Below are the code and all the weights of a small trained network. Each question names an input and a class and asks about switching units off, where a switched-off unit gives its printed mean instead of its output.

import numpy as np


def w(rows, s, z=0):
    codes = np.array(rows[::2]) - 128.0
    scale = np.full(codes.shape[1], s)
    scale[-1] = z or s
    return codes * scale


def f(y):
    return np.maximum(y, 0)


def log_softmax(a):
    a = a - a.max(-1, keepdims=True)
    return a - np.log(np.exp(a).sum(-1, keepdims=True))


def net(x, mask):
    res = np.array(x, float).reshape(1, 8) / 4 @ E
    y = f(res @ A[0][:, :-1].T + A[0][:, -1])
    res = res + np.where(mask, y, B[0][:, -1]) @ B[0][:, :-1]
    return log_softmax(res[-1] @ U[:, :-1].T + U[:, -1])


A, B = {}, {}
E = w([
[129,127,127,127],'x0',
[188,236,52,233],'x1',
[27,186,49,64],'x2',
[129,128,126,128],'x3',
[127,128,127,131],'x4',
[129,130,126,126],'x5',
[187,38,23,110],'x6',
[26,59,110,253],'x7',
],0.0066)
A[0] = w([
[83,99,128,179,60],'neuron 1',
[183,115,149,141,145],'neuron 2',
[142,142,134,96,174],'neuron 3',
[107,71,164,95,60],'neuron 4',
[155,173,82,171,61],'neuron 5',
[156,77,70,107,73],'neuron 6',
[173,166,112,190,67],'neuron 7',
[80,169,72,95,64],'neuron 8',
[77,89,100,171,108],'neuron 9',
[144,168,104,162,41],'neuron 10',
[199,103,185,185,47],'neuron 11',
[116,74,167,111,113],'neuron 12',
[94,82,176,96,48],'neuron 13',
[118,149,158,133,76],'neuron 14',
[193,99,176,174,49],'neuron 15',
[155,181,115,179,55],'neuron 16',
[91,98,120,164,86],'neuron 17',
[103,72,177,94,46],'neuron 18',
[64,162,56,100,64],'neuron 19',
[80,89,97,178,69],'neuron 20',
[83,93,123,174,68],'neuron 21',
[111,101,173,67,98],'neuron 22',
[111,133,134,115,236],'neuron 23',
[107,154,93,102,179],'neuron 24',
[150,169,97,174,61],'neuron 25',
[87,96,123,170,73],'neuron 26',
[177,157,117,60,57],'neuron 27',
[74,193,60,105,68],'neuron 28',
[118,124,127,110,255],'neuron 29',
[199,29,4,108,44],'neuron 30',
[107,180,197,145,49],'neuron 31',
[108,86,163,98,24],'neuron 32',
[123,124,123,116,217],'neuron 33',
[108,176,205,123,66],'neuron 34',
[169,155,137,77,18],'neuron 35',
],0.011,0.009)
B[0] = w([
[211,185,149,85,156],'neuron 1',
[102,72,147,134,173],'neuron 2',
[159,128,127,173,184],'neuron 3',
[109,163,52,80,160],'neuron 4',
[92,130,59,73,159],'neuron 5',
[63,189,153,155,161],'neuron 6',
[118,116,61,73,163],'neuron 7',
[109,45,180,83,157],'neuron 8',
[189,154,152,112,180],'neuron 9',
[113,158,44,92,139],'neuron 10',
[97,11,170,46,162],'neuron 11',
[109,151,70,114,173],'neuron 12',
[112,133,75,91,158],'neuron 13',
[105,136,136,141,133],'neuron 14',
[107,59,158,80,155],'neuron 15',
[99,143,49,76,154],'neuron 16',
[206,172,160,90,156],'neuron 17',
[104,149,50,78,160],'neuron 18',
[120,43,180,87,164],'neuron 19',
[195,167,178,93,166],'neuron 20',
[202,174,152,94,159],'neuron 21',
[133,151,57,117,179],'neuron 22',
[159,98,100,203,234],'neuron 23',
[146,83,154,143,193],'neuron 24',
[107,146,58,68,153],'neuron 25',
[210,180,158,90,156],'neuron 26',
[223,191,198,95,166],'neuron 27',
[110,54,159,87,168],'neuron 28',
[160,101,99,222,254],'neuron 29',
[2,215,202,165,208],'neuron 30',
[42,165,172,157,151],'neuron 31',
[96,140,33,77,140],'neuron 32',
[147,111,114,184,216],'neuron 33',
[62,163,149,165,160],'neuron 34',
[255,229,165,63,142],'neuron 35',
],0.0087,0.0092)
U = w([
[108,157,12,52,54],'0',
[233,197,199,78,56],'1',
[141,113,120,165,254],'2',
[141,110,121,166,241],'3',
[99,24,192,70,31],'4',
[25,214,187,166,73],'5',
[158,110,106,177,158],'6',
],0.011,0.008)

Each question gives the input, the list of numbers given to net, and the class t.
The units are the neurons (one row each of A and B). Each row of codes is followed by its name. A weight is (code - 128) times the scale printed after its matrix; where a second scale follows, it is the last column's (A, B and U).
mask holds one flag per neuron, in row order. A switched-off neuron (its flag False) gives its mean, the last column of its row in B, instead of its output. The means were averaged over made-up inputs and are rounded, as every weight is.
A unit's drop is (log p(t) with every unit on - log p(t) with that unit switched off) / (log p(t) with every unit on - log p(t) with every unit switched off).
The circuit of an input: a set's keep is (log p(t) with only the set's units on - log p(t) with every unit switched off) / (log p(t) with every unit on - log p(t) with every unit switched off). Starting from the 12 units with the biggest drops (on a tie, the unit counted first), units are removed one at a time, each time the one whose removal leaves the highest keep (on an exact tie, the one counted first), for as long as the keep stays at least 0.8.
units of the circuit, in order: the units of the circuit, biggest drop first
k most important neurons: the k neurons with the biggest drops, biggest first
drop when u is switched off: that unit's drop, to one decimal
input [-5,3,6,-5,-2,-1,-5,4], class 4: units of the circuit, in order => [neuron 28; neuron 19; neuron 8]
input [0,1,5,-1,7,-3,8,-8], class 1: units of the circuit, in order => [neuron 27]
input [3,-4,8,4,-1,-5,0,0], class 4: units of the circuit, in order => [neuron 19; neuron 8]
input [7,8,4,3,0,-6,0,7], class 0: units of the circuit, in order => [neuron 5; neuron 25]
input [2,0,7,6,4,-1,6,1], class 4: units of the circuit, in order => [neuron 19; neuron 8]
input [-1,6,0,-2,0,-3,1,-6], class 0: units of the circuit, in order => [neuron 5; neuron 16]
input [-2,6,-7,-2,2,-1,-7,-6], class 4: units of the circuit, in order => [neuron 11; neuron 15; neuron 2]
input [1,-4,1,6,8,2,8,-8], class 1: 2 most important neurons => [neuron 27; neuron 35]
input [3,4,-8,4,-3,-4,4,-5], class 4: units of the circuit, in order => [neuron 11; neuron 15]
input [-2,-1,7,-4,4,-2,7,1], class 4: 3 most important neurons => [neuron 19; neuron 8; neuron 28]
input [-4,-3,-7,1,5,-8,-6,-2], class 4: 3 most important neurons => [neuron 11; neuron 15; neuron 30]
input [-6,-7,-3,-2,3,4,-5,-7], class 0: 2 most important neurons => [neuron 22; neuron 18]
input [-2,5,-6,-2,2,-2,7,7], class 1: drop when neuron 20 is switched off => 0.2
input [-7,2,4,3,-6,-5,8,-2], class 5: drop when neuron 30 is switched off => 0.7
input [6,0,-7,7,4,0,1,6], class 4: drop when neuron 15 is switched off => 0.4
input [-7,-2,-1,5,0,-1,-8,-4], class 5: units of the circuit, in order => [neuron 34]
